Below is a small trained network, with its code and all its weights. Each question gives an input and a class and asks what happens when units are switched off, that is, made to give their printed mean instead of their output.

import numpy as np


def w(rows, s, z=0):
    codes = np.array(rows[::2]) - 128.0
    scale = np.full(codes.shape[1], s)
    scale[-1] = z or s
    return codes * scale


def norm(h):
    return h / np.sqrt((h * h).mean(-1, keepdims=True) + 1e-5)


def f(y):
    return np.maximum(y, 0)


def log_softmax(a):
    a = a - a.max(-1, keepdims=True)
    return a - np.log(np.exp(a).sum(-1, keepdims=True))


def net(x, mask):
    res = np.array(x, float).reshape(1, 6) / 4 @ E
    u = 0
    for l in range(2):
        y = f(norm(res) @ A[l][:, :-1].T + A[l][:, -1])
        res = res + np.where(mask[u : u + 8], y, B[l][:, -1]) @ B[l][:, :-1]
        u += 8
    return log_softmax(norm(res)[-1] @ U[:, :-1].T + U[:, -1])


A, B = {}, {}
E = w([
[130,130,118,132,122,111,142,120,125],'x0',
[122,144,148,128,117,124,120,126,131],'x1',
[254,213,157,128,173,154,154,141,190],'x2',
[131,132,122,161,98,96,177,109,125],'x3',
[92,191,152,56,124,218,197,154,33],'x4',
[182,188,83,151,37,196,67,145,146],'x5',
],0.008)
A[0] = w([
[52,161,116,82,190,219,2,109,152,179],'0.n1',
[62,79,95,116,79,102,80,134,75,2],'0.n2',
[80,46,112,105,105,141,95,149,129,214],'0.n3',
[167,176,145,163,191,132,158,72,242,80],'0.n4',
[19,117,116,152,79,167,141,205,47,92],'0.n5',
[127,169,56,117,58,162,93,137,171,192],'0.n6',
[63,88,79,206,99,126,5,39,130,75],'0.n7',
[117,55,106,135,99,104,71,68,210,155],'0.n8',
],0.0065,0.003)
B[0] = w([
[125,128,127,133,118,85,167,100,126,228],'0.n1',
[161,165,135,127,167,137,71,132,254,200],'0.n2',
[102,143,125,188,36,112,150,155,116,230],'0.n3',
[115,77,97,81,147,123,92,118,132,248],'0.n4',
[105,98,60,53,155,109,119,88,154,241],'0.n5',
[200,132,89,186,96,130,107,19,158,255],'0.n6',
[128,105,193,171,127,133,197,57,36,246],'0.n7',
[176,133,108,174,134,120,186,199,93,250],'0.n8',
],0.0095,0.0048)
A[1] = w([
[57,110,88,207,162,86,157,129,149,194],'1.n1',
[170,149,86,135,82,146,61,107,67,252],'1.n2',
[144,97,149,153,141,85,106,138,225,126],'1.n3',
[91,122,147,185,94,126,97,135,112,72],'1.n4',
[99,120,139,125,105,108,188,204,72,60],'1.n5',
[192,176,128,203,105,172,130,141,161,121],'1.n6',
[255,161,146,107,185,120,186,154,97,207],'1.n7',
[160,103,134,181,147,90,129,128,155,177],'1.n8',
],0.0093,0.0028)
B[1] = w([
[169,150,162,83,143,185,81,153,55,225],'1.n1',
[125,100,54,175,98,187,218,52,146,227],'1.n2',
[186,65,91,74,67,68,49,155,177,187],'1.n3',
[237,130,152,183,147,148,158,170,33,153],'1.n4',
[37,101,180,112,68,83,84,122,90,159],'1.n5',
[110,199,49,121,254,86,102,122,94,223],'1.n6',
[65,198,193,131,167,178,138,190,184,255],'1.n7',
[135,91,179,124,99,82,51,198,171,215],'1.n8',
],0.0084,0.0085)
U = w([
[116,50,202,154,52,69,77,189,48,84],'0',
[200,104,105,238,96,117,178,78,52,171],'1',
[172,100,186,71,163,77,68,219,193,101],'2',
[190,167,54,199,160,100,58,130,221,97],'3',
[42,96,121,37,129,91,145,86,49,138],'4',
[93,108,44,117,24,183,191,41,147,131],'5',
[51,192,222,104,161,172,191,208,165,248],'6',
[141,252,75,122,176,221,194,108,144,23],'7',
],0.016,0.0017)

Each question gives the input, the list of numbers given to net, and the class t.
The units are the neurons (one row each of A and B). Each row of codes is followed by its name. A weight is (code - 128) times the scale printed after its matrix; where a second scale follows, it is the last column's (A, B and U).
mask holds one flag per neuron, layer by layer. A switched-off neuron (its flag False) gives its mean, the last column of its row in B, instead of its output. The means were averaged over made-up inputs and are rounded, as every weight is.
A unit's drop is (log p(t) with every unit on - log p(t) with that unit switched off) / (log p(t) with every unit on - log p(t) with every unit switched off).
The circuit of an input: a set's keep is (log p(t) with only the set's units on - log p(t) with every unit switched off) / (log p(t) with every unit on - log p(t) with every unit switched off). Starting from the 12 units with the biggest drops (on a tie, the unit counted first), units are removed one at a time, each time the one whose removal leaves the highest keep (on an exact tie, the one counted first), for as long as the keep stays at least 0.8.
units of the circuit, in order: the units of the circuit, biggest drop first
unit that matters most: the unit with the biggest drop
top k neurons: the k neurons with the biggest drops, biggest first
top k neurons in layer l: the k neurons of layer l with the biggest drops, biggest first
drop when u is switched off: that unit's drop, to one decimal
input [6,6,1,-6,4,-1], class 6: top neuron : 0.n6
input [1,1,0,0,-2,-6], class 0: top 2 neurons : 0.n2, 0.n6
input [0,-1,3,5,1,0], class 6: top 4 neurons : 0.n6, 0.n2, 1.n7, 0.n5
input [-6,1,1,-7,-3,0], class 2: top 2 neurons : 0.n1, 0.n8
input [-1,-8,7,-1,4,-1], class 6: top 2 neurons : 1.n7, 0.n6
input [-7,-1,3,7,1,-3], class 6: top 3 neurons in layer 0 : 0.n2, 0.n6, 0.n5
input [-5,0,-1,-1,3,-1], class 4: top 2 neurons : 0.n6, 1.n2
input [-7,6,0,-2,6,-7], class 4: units of the circuit, in order : 1.n7, 0.n8
input [-3,-6,5,2,1,0], class 6: top 2 neurons : 1.n7, 0.n6
input [6,-4,-7,1,0,2], class 1: top 3 neurons : 0.n7, 0.n3, 1.n4
input [3,5,-1,-6,1,0], class 4: top 4 neurons : 0.n1, 1.n2, 0.n6, 0.n5
input [-8,-2,1,-2,-4,0], class 2: top 2 neurons in layer 0 : 0.n8, 0.n4
input [7,4,1,-3,0,-1], class 2: top 3 neurons in layer 0 : 0.n7, 0.n6, 0.n5
input [4,3,-6,7,0,-1], class 0: top 3 neurons in layer 0 : 0.n6, 0.n3, 0.n2
input [-3,-8,2,-8,5,0], class 6: top 2 neurons in layer 0 : 0.n6, 0.n1
input [-5,1,-3,-5,-2,-8], class 0: top neuron : 0.n3
input [2,-8,-8,3,-4,5], class 1: drop when 0.n7 is switched off : 0.5
input [2,2,-5,3,-8,2], class 1: drop when 0.n7 is switched off : 0.5
input [6,4,8,-2,-1,-2], class 2: drop when 1.n8 is switched off : 0.0
input [-5,-8,-8,-2,-2,-5], class 0: unit that matters most : 0.n3
input [1,0,-1,-8,5,8], class 5: top 2 neurons in layer 1 : 1.n2, 1.n7
